Here is a tiny trained network, its code and every weight. The questions are about switching its units off for an input and a target symbol, where a switched-off unit gives its printed mean instead of its output.

import numpy as np


def w(rows, s, z=0):
    codes = np.array(rows[::2]) - 128.0
    scale = np.full(codes.shape[1], s)
    scale[-1] = z or s
    return codes * scale


def norm(h):
    return h / np.sqrt((h * h).mean(-1, keepdims=True) + 1e-5)


def f(y):
    return y / 2 * (1 + np.tanh(0.7978845608 * (y + 0.044715 * y**3)))


def softmax(a):
    e = np.exp(a - a.max(-1, keepdims=True))
    return e / e.sum(-1, keepdims=True)


def log_softmax(a):
    a = a - a.max(-1, keepdims=True)
    return a - np.log(np.exp(a).sum(-1, keepdims=True))


def net(x, mask):
    ids = ['γλμξφψω'.index(c) for c in x.split()]
    T = len(ids)
    res = E[ids] + P[:T]
    r = norm(res)
    for j in range(3):
        rows = slice(4 * j, 4 * j + 4)
        q, k, v = (r @ M[0][rows].T for M in (Q, K, V))
        z = softmax(np.where(np.tri(T) > 0, q @ k.T / 4**0.5, -1e9)) @ v
        o = O[0][rows]
        res = res + np.where(mask[j], z, o[:, -1]) @ o[:, :-1]
    y = f(norm(res) @ A[0][:, :-1].T + A[0][:, -1])
    res = res + np.where(mask[3:7], y, B[0][:, -1]) @ B[0][:, :-1]
    return log_softmax(norm(res)[-1] @ U[:, :-1].T + U[:, -1])


Q, K, V, O, A, B = {}, {}, {}, {}, {}, {}
E = w([
[164,77,88,137,186,82,140,111,93,151,38,141],'γ',
[149,88,193,115,122,79,217,69,134,84,63,157],'λ',
[120,133,194,129,120,114,108,255,110,188,195,163],'μ',
[127,181,219,144,125,210,126,64,36,93,87,153],'ξ',
[178,148,123,115,45,120,64,159,73,115,37,71],'φ',
[181,139,103,173,155,24,117,43,125,100,149,120],'ψ',
[102,165,76,129,128,14,200,126,177,158,48,66],'ω',
],0.0056)
P = w([
[174,108,126,158,118,173,56,115,200,97,156,116],'0',
[182,122,104,181,159,143,143,139,131,110,77,174],'1',
[38,130,164,149,196,120,80,111,72,159,9,100],'2',
[95,159,97,102,95,165,115,76,155,139,139,152],'3',
[192,124,111,165,159,100,160,157,145,92,113,141],'4',
[40,81,188,147,141,99,84,100,65,181,57,53],'5',
[101,182,148,86,102,158,93,98,158,140,157,131],'6',
[189,115,103,166,153,92,151,151,136,99,122,138],'7',
[60,95,222,155,181,85,95,76,72,233,78,2],'8',
[91,174,130,78,86,152,102,98,159,155,154,125],'9',
[176,100,100,169,146,102,156,162,147,106,114,138],'10',
[50,77,220,160,133,45,123,91,56,219,128,9],'11',
[85,170,132,82,62,143,101,103,146,166,163,122],'12',
[185,111,117,169,152,85,145,147,141,109,121,137],'13',
],0.0045)
Q[0] = w([
[149,135,48,130,132,48,86,107,171,155,47,47],'head 0',
[18,169,118,72,127,77,174,109,216,197,91,109],'head 0',
[231,99,89,178,112,55,143,220,169,163,189,159],'head 0',
[159,115,159,138,132,189,88,88,1,81,128,195],'head 0',
[119,195,52,154,136,85,156,44,167,189,88,154],'head 1',
[196,75,65,188,181,115,122,166,129,139,180,114],'head 1',
[165,77,76,182,153,201,54,186,153,103,201,203],'head 1',
[160,59,146,175,209,131,82,179,135,206,193,128],'head 1',
[43,166,76,41,89,57,132,108,189,193,142,67],'head 2',
[75,170,57,152,157,139,62,133,179,181,215,36],'head 2',
[187,93,69,115,135,80,132,123,150,97,94,46],'head 2',
[50,163,53,82,117,217,20,188,49,178,105,34],'head 2',
],0.0048)
K[0] = w([
[120,184,63,93,15,49,172,91,195,142,64,46],'head 0',
[103,92,59,171,175,2,197,85,189,162,134,154],'head 0',
[61,185,162,67,35,70,71,227,97,216,200,86],'head 0',
[166,130,233,140,103,189,76,63,72,59,134,208],'head 0',
[93,190,130,50,99,73,127,98,90,125,98,28],'head 1',
[56,190,181,92,124,151,70,173,79,181,185,127],'head 1',
[109,80,171,166,173,223,49,188,23,191,156,133],'head 1',
[122,170,194,156,67,138,55,227,141,181,204,173],'head 1',
[96,194,87,91,104,40,133,167,206,166,157,38],'head 2',
[99,153,50,205,132,31,53,150,148,178,189,58],'head 2',
[173,150,70,93,80,105,147,82,185,104,65,87],'head 2',
[109,133,76,188,103,191,59,227,69,170,103,37],'head 2',
],0.0052)
V[0] = w([
[145,98,73,112,99,145,215,114,145,74,92,30],'head 0',
[118,123,141,22,104,129,24,182,123,106,168,162],'head 0',
[252,186,134,68,11,68,67,153,56,125,52,137],'head 0',
[151,143,161,192,63,185,122,142,171,120,136,183],'head 0',
[166,125,65,156,159,135,137,39,114,69,72,126],'head 1',
[161,81,137,137,156,170,139,189,185,167,202,187],'head 1',
[176,98,166,161,164,148,91,77,80,115,74,55],'head 1',
[100,99,102,138,108,200,111,139,95,90,134,22],'head 1',
[41,51,144,152,68,98,123,157,170,188,172,82],'head 2',
[137,166,111,175,103,69,157,109,199,117,46,110],'head 2',
[220,147,69,107,141,144,111,74,241,102,141,157],'head 2',
[87,49,202,66,59,155,162,161,234,137,91,88],'head 2',
],0.003)
O[0] = w([
[145,189,129,145,95,51,149,153,152,83,101,197,97],'head 0',
[164,150,100,72,139,237,148,123,136,200,98,125,66],'head 0',
[150,143,83,69,19,143,78,137,134,142,84,56,247],'head 0',
[112,98,136,4,130,110,179,100,121,194,135,109,134],'head 0',
[177,85,148,118,160,236,78,170,120,113,206,168,124],'head 1',
[103,193,184,140,66,86,216,98,107,167,122,135,104],'head 1',
[143,140,58,102,142,153,179,78,124,40,146,112,140],'head 1',
[111,153,120,89,153,169,98,157,109,73,97,188,4],'head 1',
[157,111,140,67,191,247,156,154,92,100,197,159,98],'head 2',
[110,102,168,156,143,151,169,166,55,235,131,109,249],'head 2',
[36,188,199,88,62,127,114,130,138,214,122,139,76],'head 2',
[180,128,156,33,143,149,223,98,87,136,126,148,181],'head 2',
],0.0033,0.0023)
A[0] = w([
[112,28,124,187,208,141,84,3,61,49,79,41,50],'neuron 0',
[82,112,169,33,47,134,150,57,213,154,222,187,2],'neuron 1',
[84,216,105,123,80,207,79,53,116,134,217,189,52],'neuron 2',
[229,122,82,213,182,129,185,112,84,52,76,126,163],'neuron 3',
],0.0042,0.0021)
B[0] = w([
[44,99,112,94,179,50,145,185,76,171,146,55,254],'neuron 0',
[103,173,73,185,162,133,83,189,156,69,128,175,152],'neuron 1',
[194,41,176,140,132,201,154,108,187,159,110,230,126],'neuron 2',
[183,125,130,105,176,255,116,125,155,92,170,193,218],'neuron 3',
],0.006,0.0039)
U = w([
[67,197,83,76,112,200,105,204,189,174,215,178,118],'γ',
[186,60,202,76,139,205,185,23,133,139,136,166,167],'λ',
[58,144,176,117,45,45,210,86,82,207,59,39,206],'μ',
[63,109,46,73,232,108,92,198,53,62,159,84,44],'ξ',
[200,180,72,77,16,163,56,113,92,104,76,90,158],'φ',
[119,62,134,175,97,83,20,51,194,159,191,152,6],'ψ',
[137,187,107,218,147,68,166,153,169,3,87,187,190],'ω',
],0.0048,0.0022)

Each question gives the input, a string of symbols that net reads in full, and the target symbol t.
The units are the heads (4 rows each of Q, K, V and O) and the neurons (one row each of A and B). Each row of codes is followed by its name. A weight is (code - 128) times the scale printed after its matrix; where a second scale follows, it is the last column's (O, A, B and U).
mask holds one flag per unit, heads first, then neurons. A switched-off unit (its flag False) gives its mean, the last column of its rows in O or B, instead of its output. The means were averaged over made-up inputs and are rounded, as every weight is.
A unit's drop is (log p(t) with every unit on - log p(t) with that unit switched off) / (log p(t) with every unit on - log p(t) with every unit switched off).
The circuit of an input: a set's keep is (log p(t) with only the set's units on - log p(t) with every unit switched off) / (log p(t) with every unit on - log p(t) with every unit switched off). Starting from all 7 units, units are removed one at a time, each time the one whose removal leaves the highest keep (on an exact tie, the one counted first), for as long as the keep stays at least 0.8.
circuit, biggest first: the units of the circuit, biggest drop first
unit that matters most: the unit with the biggest drop
top k neurons: the k neurons with the biggest drops, biggest first
which heads matter: for each layer, one digit per head in row order, 1 if its drop is at least 0.15 and else 0, layers parted by /
drop when u is switched off: that unit's drop, to one decimal
input φ μ ξ ω ω ω ω φ μ ω μ λ φ λ, target λ: unit that matters most	neuron 3
input μ γ μ μ ω μ μ μ μ μ γ, target μ: which heads matter	011
input ξ μ μ ψ ψ, target μ: circuit, biggest first	(head 2; head 1; neuron 1)
input λ ξ ω γ ξ λ ξ φ γ μ φ ξ ξ, target λ: which heads matter	010
input μ ψ ω ω λ μ ω λ φ, target ξ: circuit, biggest first	(head 2; head 1; neuron 0)
input ω ξ γ φ ψ, target φ: which heads matter	101
input λ μ ω λ ψ, target λ: which heads matter	001
input ξ γ ξ μ ξ ω, target ξ: circuit, biggest first	(head 1; head 2)
input ψ ξ ω γ μ φ μ ψ, target μ: which heads matter	111
input λ μ ω λ ξ, target ξ: circuit, biggest first	(neuron 0; head 1)
input φ ξ λ, target ξ: circuit, biggest first	(head 1; neuron 0)
input λ λ μ μ φ μ μ ω μ μ ξ γ μ λ, target λ: top 2 neurons	(neuron 3; neuron 0)
input μ μ γ μ λ ψ, target ξ: which heads matter	010
input φ μ ω, target ξ: which heads matter	110
input λ λ γ φ γ, target φ: circuit, biggest first	(head 0)
input μ λ μ ψ γ ψ μ φ λ ξ μ, target μ: which heads matter	010
input μ γ μ μ ψ φ μ λ ξ ξ μ φ ξ, target λ: which heads matter	000
input ξ ξ ξ φ γ μ λ φ ξ ψ ξ μ λ γ, target λ: top 2 neurons	(neuron 3; neuron 1)
input μ φ γ ω μ λ, target ξ: drop when head 1 is switched off	0.2
input μ μ ω μ ξ λ μ γ, target μ: drop when head 0 is switched off	0.2
input μ ψ ξ λ λ γ γ μ ψ φ φ μ ω γ, target φ: drop when neuron 3 is switched off	0.3
input μ λ μ λ ξ φ, target ξ: drop when head 1 is switched off	0.2
input φ λ μ μ ω μ μ μ μ μ λ μ λ, target ω: top neuron	(neuron 1)
